In the rows, 128 means zero.
Each row of numbers stands for one element and depends on some of the facts below. Use the named rows to name the rest.

There are 4 kinds of fact about the elements: ζ, γ, Ξ, ω.
ζ: is directly part of; γ: refers to; Ξ: is directly followed by; ω: points at
babrun {ζ=livo, γ=lamol, Ξ=skivan}
bamon {ζ=skugudrek, Ξ=fesek}
bedrik {ζ=toskar, Ξ=stagri}
betris {ζ=sturi, Ξ=klostimam}
bibem {ζ=sturi}
biplam {ζ=radrol, γ=degrorim, Ξ=dremi, ω=lamol}
bolan {ζ=dristas, Ξ=mugru, ω=zelas}
botra {ζ=modala}
brage {ζ=nivun, γ=sefeflan, Ξ=dedruk, ω=falum}
brebra {ζ=pogres}
bregril {ζ=fuzerek, Ξ=soberan}
brerok {ζ=lamol, ω=zelas}
briflok {ζ=sturi, γ=grugros, Ξ=betris, ω=gregrur}
brilu {ζ=drivol, Ξ=paton}
briroflo {ζ=rotrek, γ=rotrek, Ξ=stakom}
briskulel {ζ=rotrek, ω=ridror}
brobrir {ζ=klurebem}
broleplum {ζ=nivun, γ=falum, Ξ=gimi}
dedes {ζ=radrol, γ=riras, Ξ=dretril}
dedruk {ζ=nivun, Ξ=kobrik}
detror {ζ=rikolar, Ξ=gredi, ω=pogres}
draklar {ζ=klurebem, Ξ=rosti, ω=dristas}
drastam {ζ=duna, Ξ=gusan, ω=futra}
drebrapli {ζ=fuzerek, Ξ=bregril, ω=modala}
drebratrek {ζ=futra, Ξ=ridror}
dredral {ζ=tugragrun, Ξ=grisem}
dremi {ζ=radrol, Ξ=gregru}
dreras {ζ=klurebem, Ξ=brobrir, ω=futra}
dreris {ζ=ponor, γ=greneplu, Ξ=klugak, ω=nulum}
dretril {ζ=radrol, Ξ=biplam}
dritril {ζ=nobipom, Ξ=sepul, ω=flumel}
drofu {ζ=sefeflan, Ξ=tivim}
druka {ζ=duna, Ξ=drastam, ω=nobipom}
duzol {ζ=nuvagen, Ξ=mebik}
falum {ζ=tebruzon, Ξ=grista}
faza {ζ=drenukle, Ξ=zonas}
fegre {ζ=dristas, γ=sefeflan, Ξ=bolan}
feplos {ζ=drenukle, Ξ=kupa, ω=ridror}
fesek {ζ=skugudrek, Ξ=verifu}
fidal {ζ=sidin, γ=greneplu}
floti {ζ=sefeflan, Ξ=nagusus, ω=ridror}
flumel {ζ=nivun, Ξ=nili}
flutre {ζ=drivol, Ξ=kludru, ω=ridror}
fubi {ζ=livo, Ξ=kepli}
geplis {ζ=toskar, ω=ridror}
giklo {ζ=livo, Ξ=babrun, ω=pogres}
gimi {ζ=nivun, γ=tebruzon}
goteskir {ζ=rotrek, Ξ=rofik, ω=dristas}
gradri {ζ=tugragrun, Ξ=dredral}
gredi {ζ=rikolar, Ξ=plufun, ω=fistak}
gregru {ζ=radrol, Ξ=nugor, ω=duna}
gregrur {ζ=pogres, Ξ=skegrak}
gretro {ζ=klipem, ω=rinam}
grigrir {ζ=soflam, Ξ=sovul}
grisem {ζ=tugragrun, γ=tugragrun, Ξ=regran}
grista {ζ=tebruzon, ω=modala}
grugros {ζ=drenukle}
grumek {ζ=kobu, γ=tebruzon, Ξ=rulis, ω=kobu}
gruna {ζ=nivun, Ξ=broleplum}
gusan {ζ=duna, Ξ=plimi}
kepli {ζ=livo, ω=klipem}
klabrar {ζ=skugudrek, Ξ=bamon, ω=dristas}
klabro {ζ=dristas, Ξ=stutas}
klaram {ζ=drenukle, Ξ=ziplu, ω=ridror}
klazus {ζ=sidin, Ξ=plilur}
klebrun {ζ=sturi, Ξ=bibem, ω=soflam}
kleplel {ζ=zelas, Ξ=stutres}
klolu {ζ=lamol, γ=dreris, Ξ=brerok, ω=klurebem}
klostimam {ζ=sturi, Ξ=zunor, ω=radrol}
kludru {ζ=drivol, Ξ=brilu}
klugak {ζ=ponor, ω=gregru}
kobrik {ζ=nivun, Ξ=gruna, ω=klurebem}
kovepul {ζ=klipem, Ξ=pladol, ω=klurebem}
kugu {ζ=rikolar, Ξ=stusum}
kupa {ζ=drenukle, Ξ=grugros}
lamustak {ζ=druklos, Ξ=refol, ω=ridror}
lebukor {ζ=dremuges, γ=verifu, Ξ=tagrum}
letunol {ζ=nobipom}
lezum {ζ=tugragrun, ω=modala}
lile {ζ=dristas, Ξ=klabro}
lobru {ζ=fistak}
lozan {ζ=nuvagen, Ξ=rabrar, ω=nulum}
lustatrim {ζ=sefeflan, γ=gregrur, Ξ=floti, ω=nuvagen}
mebik {ζ=nuvagen, Ξ=skubas, ω=greneplu}
mosogol {ζ=zelas, Ξ=riras, ω=floti}
mugru {ζ=dristas}
nagusus {ζ=sefeflan, γ=ridror, Ξ=setum}
neketal {ζ=dremuges, γ=bezu, Ξ=lebukor, ω=briskulel}
neklo {ζ=rotrek, γ=skiskaza, Ξ=rilus}
netor {ζ=futra, Ξ=drebratrek}
nibris {ζ=rotrek, γ=rera, Ξ=briroflo}
nili {ζ=nivun, γ=skiskaza, Ξ=brage, ω=lile}
norir {ζ=nobipom, Ξ=letunol}
nuflagrus {ζ=nuvagen}
nuful {ζ=zelas, γ=drenukle, Ξ=kleplel, ω=lamol}
nugor {ζ=radrol, ω=gregrur}
nulen {ζ=tebruzon, Ξ=trudek, ω=gregrur}
nulum {ζ=rikolar, γ=bezu, ω=dremuges}
pasto {ζ=greneplu, Ξ=skiskaza}
paton {ζ=drivol, Ξ=vipek, ω=skugudrek}
penu {ζ=livo, Ξ=fubi, ω=floti}
pladol {ζ=klipem, Ξ=trugras, ω=kobu}
pladom {ζ=sturi, Ξ=briflok, ω=druklos}
pladro {ζ=druklos, Ξ=rinam}
plafli {ζ=sefeflan, γ=pogres, Ξ=lustatrim}
plebras {ζ=dremuges, Ξ=neketal}
plepu {ζ=duna, ω=drivol}
plilur {ζ=sidin, Ξ=treten, ω=lamol}
plimi {ζ=duna, γ=modala, Ξ=sibron}
plomun {ζ=greneplu, Ξ=pasto, ω=fuzerek}
ploplus {ζ=klurebem, Ξ=dreras}
plufun {ζ=rikolar, Ξ=sostum}
rabrar {ζ=nuvagen, γ=skiskaza, Ξ=tratrabre}
razos {ζ=zelas}
reflal {ζ=bezu}
refol {ζ=druklos, Ξ=pladro, ω=ridror}
regran {ζ=tugragrun, Ξ=lezum, ω=replas}
replas {ζ=fistak, Ξ=lobru, ω=ridror}
rera {ζ=bezu, Ξ=reflal, ω=toskar}
ridror {ζ=futra}
rilus {ζ=rotrek, Ξ=goteskir, ω=riras}
rinam {ζ=druklos, γ=brerok, Ξ=skabo, ω=sovul}
riras {ζ=zelas, Ξ=robrek, ω=soflam}
robrek {ζ=zelas, γ=rotrek, Ξ=razos}
rofik {ζ=rotrek, Ξ=nibris, ω=radrol}
rosti {ζ=klurebem, γ=pogres, Ξ=ploplus, ω=drenukle}
rulis {ζ=kobu, Ξ=sibru}
sepul {ζ=nobipom, Ξ=norir}
setum {ζ=sefeflan, γ=nulum}
sibrar {ζ=greneplu, γ=rera, Ξ=togom, ω=dritril}
sibron {ζ=duna, γ=brerok, Ξ=plepu, ω=futra}
sibru {ζ=kobu, ω=rikolar}
sizi {ζ=kobu, Ξ=grumek}
skabo {ζ=druklos, γ=rera}
skegrak {ζ=pogres, Ξ=brebra}
skiskaza {ζ=greneplu, γ=rera, Ξ=sibrar}
skivan {ζ=livo, γ=floti, Ξ=vupla, ω=gregru}
skodam {ζ=fuzerek, ω=gregru}
skubas {ζ=nuvagen, Ξ=nuflagrus}
soberan {ζ=fuzerek, γ=skugudrek, Ξ=skodam}
sostum {ζ=rikolar, γ=pogres, Ξ=vegin}
sovul {ζ=soflam}
stagri {ζ=toskar, Ξ=geplis}
stakom {ζ=rotrek, Ξ=briskulel, ω=kludru}
stedomas {ζ=greneplu, ω=replas}
stusum {ζ=rikolar, Ξ=detror, ω=sidin}
stutas {ζ=dristas, Ξ=tesek, ω=futra}
stutres {ζ=zelas, γ=rera, Ξ=tapluse, ω=rotrek}
tagrum {ζ=dremuges, Ξ=telo}
taklo {ζ=sidin, Ξ=fidal}
tapluse {ζ=zelas, Ξ=mosogol, ω=fistak}
telo {ζ=dremuges, γ=radrol}
tesek {ζ=dristas, Ξ=fegre}
tivim {ζ=sefeflan, Ξ=vizer, ω=soflam}
todres {ζ=tugragrun, Ξ=gradri, ω=dristas}
togom {ζ=greneplu, γ=gregru, Ξ=vovak, ω=ridror}
toklugror {ζ=sidin, Ξ=taklo, ω=kludru}
tratrabre {ζ=nuvagen, Ξ=trogu, ω=dremuges}
treten {ζ=sidin, Ξ=toklugror}
trogu {ζ=nuvagen, Ξ=duzol, ω=verifu}
trudek {ζ=tebruzon, Ξ=falum, ω=pogres}
trugras {ζ=klipem, Ξ=gretro}
trurarak {ζ=klurebem, γ=falum, Ξ=draklar, ω=kobu}
tuske {ζ=livo, γ=dreris, Ξ=penu, ω=replas}
vegin {ζ=rikolar, Ξ=nulum}
verifu {ζ=skugudrek}
vidregu {ζ=toskar, Ξ=bedrik, ω=rinam}
vipek {ζ=drivol, ω=sovul}
vizer {ζ=sefeflan, Ξ=plafli, ω=riras}
vovak {ζ=greneplu, Ξ=stedomas, ω=futra}
vumak {ζ=modala, Ξ=botra}
vupla {ζ=livo, γ=plimi, Ξ=tuske}
zegro {ζ=drenukle, Ξ=klaram}
ziplu {ζ=drenukle, γ=greneplu, Ξ=faza}
zonas {ζ=drenukle, γ=rera, Ξ=feplos, ω=dreris}
zunor {ζ=sturi, Ξ=klebrun, ω=futra}

Named rows:
vumak: [125 110 146 124 112 154 107 144 124 160 107 125 138 147 129 122 117 149
 122 104 147  87 139  86 122 140 128 102  81 128 122 127 122 137 137 153
 137 157 140 117 136 154]
futra: [ 98 141  96  92 124 115  71 123 131 115 154 114 150  80  79  49 109  96
 132  76 124 135 134 132 151 158 140 126 107 138 126 208  97 171 102 100
 148 159  79 152 108 110]
flumel: [115 116 150 108 114 144 105 138 122 144 117 134 155 149 118 106  86 159
 116  97 152  88 141  81 113 149 127 107  92 139 129 141 140 145 123 155
 140 152 136 131 137 176]
stagri: [127 140 126 124 131 120 137 116 132 119 133 129 130 127 120 128 126 124
 126 134 115 134 121 146 136 127 131 145 135 140 130 133 136 132 136 124
 126 114 126 134 129 125]
vizer: [138 120 138 139 122 150 136 129 132 138 118 112 132 149 143 138 113 143
 129 138 130 109 125 118 125 133 119 122 102 130 127 104 126 124 147 139
 125 131 143 117 133 135]
rofik: [135 127 137 133 123 139 130 122 137 134 127 119 128 138 138 132 120 130
 138 137 119 123 128 131 129 141 127 131 113 130 130 112 125 126 148 133
 124 127 136 124 135 127]
stakom: [141 142 121 134 133 120 143 114 142 118 132 116 112 124 127 147 155 110
 134 153 104 145 114 171 142 118 140 159 149 126 134 124 125 125 150 114
 122 109 128 124 131 100]
falum: [116 139 120 111 138 114 133 122 125 115 126 127 129 120 106 130 142 124
 121 126 131 133 126 135 127 120 151 153 135 135 132 157 141 139 123 127
 134 120 120 121 132 130]
togom: [114 117 117 134 118  84 147 135 111 123 153 186  86 142 180 124 138 110
 120 115 116 162 145 130 106 145 118  85 181 117 113  93 134  61  98 131
  98 107 137 157  93 109]
sibru: [138 153 117 137 141 109 153 102 144 110 141 125 113 118 125 141 140 107
 127 159  94 157 109 183 148 118 129 166 163 140 135 119 130 120 143 104
 118  97 125 135 127  97]
razos: [116 160 126 144 146  96 153  89 131  97 155 129 132 111 125 131 113 112
 129 147  97 175 115 174 144 124 122 172 146 151 130 123 150 130 136 101
 113  89 113 133 122 104]
tratrabre: [143 113 135 120 120 152 131 149 138 138 114 106 122 148 131 137 132 135
 129 136 138  92 117 117 125 125 132 126 105 129 135 121 118 130 144 141
 128 134 143 125 125 137]
sepul: [123 125 133 123 125 134 123 130 129 137 123 123 134 139 125 124 119 134
 126 122 132 111 129 117 126 133 130 125 106 131 131 128 127 134 135 138
 131 134 132 124 130 138]
gradri: [120 125 141 126 120 139 120 123 127 135 130 131 149 144 135 112  78 147
 127 117 130 112 136 107 123 154 116 116  95 138 126 118 139 131 131 142
 127 133 133 129 135 156]
ploplus: [126 141 135 125 128 121 132 110 132 122 135 131 133 129 123 127 114 127
 125 130 118 136 122 138 136 133 126 142 132 141 131 127 138 131 137 123
 125 120 125 133 128 129]
grista: [137 151 118 139 142 110 150  96 140 109 139 124 121 118 127 150 139 110
 125 162  94 159 110 182 149 120 125 164 161 132 134 115 130 118 143 107
 124  95 130 129 130  94]
pladro: [123 134 129 127 130 128 130 114 130 128 126 129 137 135 125 128 119 132
 123 127 122 128 128 132 132 133 127 135 121 133 132 129 134 129 134 130
 131 121 132 124 135 132]
sizi: [122 109 142 121 113 156 111 142 126 150 112 120 141 150 130 118 107 150
 128 108 147  93 140  86 118 147 129 107  76 126 125 125 126 135 132 154
 135 150 138 119 133 155]
kludru: [107 127 140 111 124 124 115 130 117 131 125 135 149 134 111 108 102 147
 119 103 147 111 137 100 117 137 142 129  99 139 128 153 148 150 121 144
 135 138 124 128 136 164]
neklo: [138 110 145 133 122 170 102 158 120 134 103 142 137 128 136 122 112 149
 151 120 164 123 152  62  84 129 121  91  98 114 121 110 125 127 101 143
 134 170 138 116 148 160]

Which element is each row?
No name comes twice in this set of rows, the named rows included.
[126  92 125 126 112 120 128 169 109 148 124 168  84 151 171 134 169 119
 128 100 146 120 155  87  95 138 132  66 143 104 106 106 116  66 101 154
 110 144 140 132 100 119] => neketal
[ 92 122 115 118 120  53 157 115 115 125 155 179 104 146 158 111 129 117
 102  89 114 146 137 145 124 149 139 110 155 133 126 129 150  90 114 137
  97  94 132 161  93 119] => floti
[ 65 134 107  94 129   3 157 112  97 113 158 201 110 123 123 101 151 111
  84  66 123 160 138 152 119 129 175 135 188 143 129 189 177 110  86 134
 106  89 111 173  98 130] => ridror
[129 146 108 116 145 102 148 110 139 104 134 126 117 116 108 139 153 108
 116 146 110 147 107 178 138 108 147 167 165 133 141 144 135 128 131 110
 129 100 126 133 126 103] => nuflagrus
[151 162 112 111 132 158  76 116 152  96 160 121 107  77 111  91 128  72
 152 136  95 183 122 155 131 142  98 121 155 136 103 126  81 110 111  73
 135 155  92 149  97  59] => sibron
[ 90  88 130 112  97  89 123 151 105 169 127 176 117 170 160 102 128 145
 100  53 145  95 162  80 108 164 146  65  98 118 119 133 136 102 110 175
 115 139 141 145 106 153] => replas
[116 143 131 136 141 115 149 109 125 117 130 122 134 122 121 141 133 129
 128 136 126 145 121 143 135 114 135 159 123 139 127 133 145 136 136 122
 124 108 119 112 130 125] => riras
[143 131 166 118 126 175  94 155  64 162 122  77 140 143 145 121 129 170
  91 109 193 137 143 100 109 128 112  59 118  69 115  74 123 144 112 131
 154 133 106 129 111 189] => dreris
[143 166 129 125 153 122 129 112 100 110 145 111 118 100 118 141 160 118
 101 147 134 193 119 179 132  98 121 134 198 100 122 104 136 128 110  90
 139 101 101 140 116 118] => fidal
[120 120 103 129 120  54 170 125 131 135 147 164  70 144 164 141 195  88
 109 113  96 150 125 181 138 128 158 120 180 118 130 123 124  79 133 126
  97  86 136 155  90  75] => geplis
[130 115 129 123 117  98 134 158  94 143 144 143  75 140 176 132 184 115
 118 105 144 156 141 130 105 127 141  78 167  93 112  94 117  81 112 129
 105 114 118 156  82 113] => tuske

The same elements again, as new rows of numbers:
Known rows:
pladol: [133 121  89 122 125 154 131 124 154 124 127 115 111 150 135 114 127 112
 125 138 149 161 138 129 144 128 113 120 128 130 113 137 105 132 128 127
 135 116]
broleplum: [116 124 149 143 132 118 135 157  90 131 137 141 156 102 139 121 144 123
 106 119  86 106 145 130 109 105 160 142 136 145 168 117 138  96 159 137
 153 109]
grista: [116 110 147 115 139 129 125 123 147 129 135 130 126 140 135 116 110 139
 122 141 105 126 136  93 141 120 130 134 132 119 145 123 109 123 117 138
 131 104]
dedes: [150 143  98 152 124 117 140 121 108 129 113 126 112 128 125 124 150 132
 115 121 150 148 122 145 130 179 102 126 118 145 101 138 152 152 123 123
 134 124]
botra: [130 130  88 126 114 146 115 122 145 128 122 113 118 146 125 124 131 121
 132 123 154 147 129 145 135 132 117 114 123 130 107 129 114 143 128 113
 119 136]
trurarak: [152 133  95 151 136 121 155 125 113 128 116 125 108 132 134 112 146 127
 108 133 144 161 134 128 140 174 101 133 123 146 108 144 146 143 121 134
 153 101]
plufun: [101 129 180 128 133 108 132 131 126 131 141 132 138 127 137 130 108 137
 126 134  92 110 123 116 123 127 130 130 136 120 163 117 125 133 116 126
 118 132]
druklos: [127 161 130 109 123 136 128 127 123 126 131 140 134 125 126 147 134 136
 142 129 141 114 123 148 114 121 122 134 133 129 123 131 137 134 129 131
  99 141]
gregrur: [139 168 105 134 103 125 110 123 117 144 113 124 118 131 107 147 149 129
 131 103 164 133 111 177 110 181 103 120 107 142  81 118 140 178 119  95
  86 173]
verifu: [110 134 145 117 120 119  98 120 128 134 128 131 141 133 119 134 123 158
 133 117 115  99 121 125 122 126 136 127 126 123 136 110 128 142 119 118
  96 135]
vovak: [108 112 161 140 114  35  96 149 119 114 122 132 182 128 100 160  56 102
 147 146  75 149 156 100 138 103 138 141 190 143 151 145 135 123 146 106
 206 184]
grumek: [138 120  75 141 129 140 139 121 125 116 121 115 119 143 141 102 143 136
 114 132 141 150 138 126 148 131 117 121 132 139 127 143 133 125 134 136
 150  87]
brage: [126 112  92 134 134 134 129 117 126 114 126 120 131 142 141 102 134 156
 119 133 125 131 138 110 150 112 130 125 138 132 145 138 134 115 132 141
 145  78]
detror: [109 117 113 121 129 146 136 119 156 114 138 110 121 154 149 110 110 129
 130 145 127 145 132 120 149 107 116 113 140 119 150 137 107 127 121 130
 129 108]
fuzerek: [126 160 130 109 122 135 126 127 124 126 132 139 134 126 126 147 134 135
 142 128 140 114 124 149 114 121 122 133 133 130 123 131 136 134 129 130
  99 141]
flumel: [144 159 107 131 112 128 120 124 125 140 116 126 112 132 111 143 142 121
 130 114 163 142 117 163 117 177 101 124 111 139  82 126 134 168 118 106
 101 162]
rilus: [152 117  80 107 131 172 121 125 156 133 120 128 107 143 126 113 141 113
 118 133 156 155 149 116 140 127 124 135 116 136  90 131  98 123 135 137
 133 100]
bolan: [114 114 173 121 141 125 138 151 129 137 142 141 138 117 138 125 116 109
 113 140  88 123 145 104 119 113 145 146 133 130 156 117 109 108 137 138
 146 117]
klabro: [132 134  90 123 116 148 119 123 144 126 123 115 119 145 127 125 132 121
 133 126 155 147 129 146 135 130 115 116 125 130 108 133 117 141 129 116
 118 134]
briroflo: [133 119 150 131 139 114 115 147  92 142 125 155 153 100 120 123 147 143
 105 114  90  95 146 106 112 121 165 157 125 146 142 111 143 102 150 142
 148  98]

Rows to name:
No name comes twice in this set of rows, the named rows included.
[138 119  79 139 128 142 140 118 128 116 123 117 117 143 141 104 141 133
 115 134 141 152 136 126 148 133 114 121 131 138 126 143 130 124 135 137
 148  90] => briflok
[118 123 129 137 136 107 120 121 105 124 124 130 146 128 132 113 134 177
 118 123 103 100 130 106 136 123 139 133 135 132 155 124 152 126 122 137
 131  90] => plimi
[132 100 125 178 161 119 191 124 135 107 119  76 109 109 153 134 124 112
 168 126 178 149  81 149 143 113 132  80 123  79 135 154 161 133  85 114
 147 165] => klaram
[116 129 134 134 129 112 113 116 106 126 126 133 143 130 130 115 136 177
 117 119 104  95 124 115 131 129 137 131 129 132 153 118 148 130 125 134
 117  96] => rinam
[124 168 131 105 118 144 123 126 121 130 133 141 134 126 127 147 141 141
 140 123 143 106 120 157 109 124 122 133 127 131 121 125 135 137 129 129
  84 141] => dremuges
[172 145  85 146 119 121 130 123  99 132 114 129 109 124 101 116 153 144
 109 112 150 134 133 134 137 175 115 141  98 162  85 137 157 138 126 144
 136 116] => neklo
[135 117 124 126 137 116 104 120 107 131 118 144 143 124 118 117 142 174
 117 118 108  99 137  96 132 125 148 145 126 135 134 118 147 118 131 142
 132  87] => vupla
[114 114 173 118 144 136 144 150 132 139 146 143 132 118 143 119 120 108
 108 142  87 124 147 102 119 116 144 147 128 130 158 115 103 104 138 143
 142 105] => klebrun
[130 109 153 110 139 146 123 163 128 144 136 150 142 106 126 126 133  91
 108 130  95 123 161 107 110  98 165 157 127 141 136 112  99  89 161 142
 157 113] => stakom
[104 116 154 123 138 122 136 121 146 122 141 123 127 142 145 116 102 139
 126 147 103 128 129 102 142 119 121 125 140 116 162 128 114 128 112 134
 128 111] => gredi
[113 124 172 121 134 112 120 133 127 138 135 140 139 121 125 131 116 137
 124 129  96 107 129 108 121 126 139 140 129 124 147 113 123 128 122 130
 121 128] => taklo
[154 107 112 139  93 149 123  95 132 108 151 122  91 143 106  82 110 142
 100 130 113 114 125 104 164 122 116 115 100 140 148 137 125  76 150 184
 135 101] => stutres

Now the same elements, written a new way:
Named rows:
grugros: [ 96  77 159 164  99  97  70 134 143 142 129 143 149 196  90 130 138  83
 113 182 138 139  97   9 107 180 125 194 128]
trurarak: [153 153 105 117 147 154 160 129 120 120 133 121 126  86 145 132 128 163
 142  99 133 125 145 191 144 106 138  86 116]
klurebem: [107 137 123 104 118 123 128 127 133 125 110 118 118 125 141 118 117 120
 114 127 129 100 139 120 112 117 110 138 136]
rosti: [139 123 112 128 158 134 133 128 109 124 138 113 114 124 122 157 123 139
 117 114 147 145 145 131 128 113 130 119 107]
razos: [ 98  85 172 156 107  89  61 125 134 166 132 120 129 195  92 123 143  96
 113 179 129 148  91   9 104 183 121 188 122]
zelas: [109 139 133 109 115 117 121 127 128 134 115 100 111 122 147 117 121 126
 122 121 121 103 142 119 118 124 108 137 132]
pladro: [133 135 121 125 127 138 135 128 127 127 129 131 124 123 130 131 129 135
 133 118 126 127 130 141 132 124 130 123 126]
sidin: [111 133 128 110 121 118 125 126 133 121 113 116 124 123 141 117 116 121
 116 129 133 105 142 123 116 119 115 132 134]
taklo: [118 113 138 136 121 121 107 127 132 138 127 134 130 153 114 128 134 117
 123 145 132 135 114  89 120 145 128 149 125]
treten: [132 135 121 124 127 139 134 130 127 128 128 130 124 123 131 132 129 135
 134 117 126 127 130 141 132 124 130 122 125]
nivun: [109 123 129 124 124 112 126 124 129 125 123 107 123 123 142 111 122 129
 120 132 133 107 148 127 124 126 120 125 127]
nili: [141 133 121 125 122 143 169 132 123 148 155  98 130 104 143 134 131 138
 121 110 140 149 135 181 129 126 141  92 161]
gruna: [106  95 143 149 114 112  98 123 131 150 132 127 129 169 108 123 142 113
 120 158 129 137 110  63 115 158 125 159 124]
dristas: [107 136 123 101 116 124 129 128 131 127 108 121 118 124 142 119 117 121
 115 125 129 100 140 119 110 118 109 139 137]
modala: [104 136 126 106 111 121 126 129 133 118 108 125 118 133 144 118 114 117
 117 121 125  98 144 124 119 120 111 142 137]
feplos: [120  99 158 182 150  90 122 134 128 141 124 139 156 152 112 137 134  89
 117 178 107 135 106  62 128 150 127 167 129]
drastam: [143 158 120 135 136 168 132 101 144  97 145 112 119 102 119 116 123 119
 147 116 117 151 158 169 153 109 134  98 126]
kepli: [ 93  64 161 161 118  89  69 110 139 156 131 147 139 208  85 113 142  98
 102 191 143 154  94  24 100 175 132 173 121]
ponor: [115 128 132 116 127 111 123 127 131 117 117 114 130 122 140 115 116 125
 117 132 137 110 144 128 121 123 122 126 129]
setum: [104  91 172 146 115 107  69 111 158 165 113 154 159 183  87  99 146 102
 108 207 141 140  67  11  89 175 136 172 127]

Which element is each row?
No name comes twice in this set of rows, the named rows included.
[137 140 118 128 123 137 143 136 125 110 132 136 127 119 142 131 125 145
 144 100 123 125 147 176 152 122 138 108 121] => brerok
[149 158 103 111 141 159 163 128 121 123 129 123 119  86 145 133 127 157
 141  96 125 121 143 188 140 100 132  94 123] => dedes
[127 122 123 138 120 135 126 137 131 126 130 131 136 128 122 136 133 121
 131 133 133 124 126 108 126 136 129 139 127] => faza
[107  98 163 147 120 102  75 122 131 166 130 113 128 173 100 125 144 110
 115 170 132 145  96  29 105 170 122 171 118] => robrek
[109 135 126 106 119 121 127 126 132 122 111 118 120 124 142 117 117 121
 115 129 130 102 140 121 114 118 112 136 136] => fistak
[ 96  76 160 158 116  98  71 116 137 167 130 124 135 190  88 120 148  98
 106 190 140 146  91   5  96 176 123 181 120] => gimi
[111 139 145 120 106 115 121 127 149 118 108 129 145 123 148  90 122 130
 131 140 123  95 133 135 129 135 130 123 133] => bezu
[125 113 153 164 151  98 126 126 123 140 124 139 142 146 119 134 131 106
 120 161 106 138 111  96 132 139 130 148 126] => regran
[137 136 107 118 103 110 123 124 151 107 117  97 108 140 152 119 121 127
  98 133 133  87 105 126 117  96 107 142 133] => soflam
[111 114 136 130 108 123 109 132 131 138 123 143 125 160 118 131 131 113
 125 136 125 129 118  89 119 146 125 158 129] => gregru

